Below is a small trained network, with its code and all its weights. Each question gives an input and a class and asks what happens when units are switched off, that is, made to give their printed mean instead of their output.

import numpy as np


def w(rows, s, z=0):
    codes = np.array(rows[::2]) - 128.0
    scale = np.full(codes.shape[1], s)
    scale[-1] = z or s
    return codes * scale


def f(y):
    return np.maximum(y, 0)


def log_softmax(a):
    a = a - a.max(-1, keepdims=True)
    return a - np.log(np.exp(a).sum(-1, keepdims=True))


def net(x, mask):
    res = np.array(x, float).reshape(1, 6) / 4 @ E
    y = f(res @ A[0][:, :-1].T + A[0][:, -1])
    res = res + np.where(mask, y, B[0][:, -1]) @ B[0][:, :-1]
    return log_softmax(res[-1] @ U[:, :-1].T + U[:, -1])


A, B = {}, {}
E = w([
[117,194,151,6,88],'x0',
[113,148,114,163,192],'x1',
[215,64,160,147,124],'x2',
[62,66,2,32,18],'x3',
[99,192,106,203,101],'x4',
[190,170,100,105,205],'x5',
],0.0089)
A[0] = w([
[100,126,127,161,102,52],'N1',
[122,173,87,78,188,161],'N2',
[129,116,149,127,28,157],'N3',
[131,79,111,102,67,163],'N4',
[77,66,106,137,87,194],'N5',
[7,65,153,178,94,221],'N6',
[121,151,183,120,202,173],'N7',
[172,139,108,118,28,120],'N8',
[90,167,183,65,107,129],'N9',
[142,111,69,136,141,229],'N10',
[136,16,3,101,96,253],'N11',
],0.012,0.0049)
B[0] = w([
[192,133,63,109,76,143],'N1',
[79,192,103,174,117,177],'N2',
[164,64,183,22,116,179],'N3',
[175,82,110,72,171,188],'N4',
[147,91,97,143,104,195],'N5',
[159,115,59,147,80,209],'N6',
[100,138,174,244,90,202],'N7',
[131,36,194,105,158,173],'N8',
[89,146,151,111,61,174],'N9',
[132,137,112,136,192,172],'N10',
[108,66,109,142,209,250],'N11',
],0.011,0.016)
U = w([
[168,191,62,155,254,82],'0',
[166,139,38,128,51,10],'1',
[152,187,183,200,148,215],'2',
[85,88,55,177,110,3],'3',
[4,236,144,29,37,224],'4',
[170,35,142,41,93,91],'5',
[148,109,82,51,222,66],'6',
[151,108,67,151,192,241],'7',
],0.0084,0.0041)

Each question gives the input, the list of numbers given to net, and the class t.
The units are the neurons (one row each of A and B). Each row of codes is followed by its name. A weight is (code - 128) times the scale printed after its matrix; where a second scale follows, it is the last column's (A, B and U).
mask holds one flag per neuron, in row order. A switched-off neuron (its flag False) gives its mean, the last column of its row in B, instead of its output. The means were averaged over made-up inputs and are rounded, as every weight is.
A unit's drop is (log p(t) with every unit on - log p(t) with that unit switched off) / (log p(t) with every unit on - log p(t) with every unit switched off).
The circuit of an input: a set's keep is (log p(t) with only the set's units on - log p(t) with every unit switched off) / (log p(t) with every unit on - log p(t) with every unit switched off). Starting from all 11 units, units are removed one at a time, each time the one whose removal leaves the highest keep (on an exact tie, the one counted first), for as long as the keep stays at least 0.8.
units of the circuit, in order: the units of the circuit, biggest drop first
unit that matters most: the unit with the biggest drop
top k neurons: the k neurons with the biggest drops, biggest first
drop of u: that unit's drop, to one decimal
input [-4,-1,4,-6,-5,8], class 2: units of the circuit, in order -> (N7)
input [-1,-5,-7,-3,5,-4], class 1: units of the circuit, in order -> (N6; N11)
input [-8,-7,-5,0,6,-8], class 1: units of the circuit, in order -> (N6; N1)
input [-8,5,-7,6,5,4], class 0: top 2 neurons -> (N10; N7)
input [-5,3,-7,-4,1,5], class 2: units of the circuit, in order -> (N7; N11)
input [-4,-1,2,8,-3,0], class 6: units of the circuit, in order -> (N11; N4)
input [-4,2,-5,-5,-5,-3], class 2: top 2 neurons -> (N11; N7)
input [-1,5,-5,7,1,0], class 6: top 2 neurons -> (N7; N11)
input [2,-2,-5,0,-1,-2], class 4: units of the circuit, in order -> (N11; N9)
input [0,8,3,-1,7,-7], class 1: top 2 neurons -> (N11; N6)
input [-2,0,6,7,4,-2], class 5: top 2 neurons -> (N3; N8)
input [5,-3,0,-3,-5,-2], class 4: top 2 neurons -> (N11; N9)
input [-2,-8,-7,-3,-2,-1], class 1: top 3 neurons -> (N11; N2; N8)
input [0,5,-8,-1,8,-4], class 1: top 3 neurons -> (N6; N11; N1)
input [-3,8,8,6,-8,-8], class 6: units of the circuit, in order -> (N11)
input [3,2,-7,-4,-7,8], class 2: top 2 neurons -> (N7; N3)
input [6,0,-4,2,2,-4], class 5: top 4 neurons -> (N3; N8; N7; N4)
input [-7,-8,7,8,0,6], class 6: top 2 neurons -> (N11; N10)
input [6,-1,-6,5,5,-1], class 5: units of the circuit, in order -> (N8; N3)
input [7,-4,-8,-7,2,0], class 4: unit that matters most -> N9
input [-3,-1,3,-3,3,-8], class 1: top 2 neurons -> (N6; N11)
input [0,8,4,-1,7,1], class 2: top 3 neurons -> (N11; N4; N6)
input [-5,8,0,8,-8,-5], class 6: drop of N3 -> 0.0
input [8,-5,0,-5,4,-2], class 4: drop of N9 -> 0.1
input [-3,-3,0,0,3,-3], class 5: drop of N3 -> 0.3
input [-8,6,5,5,2,-6], class 7: drop of N7 -> 0.2
input [4,5,-1,-2,6,-7], class 4: units of the circuit, in order -> (N11)
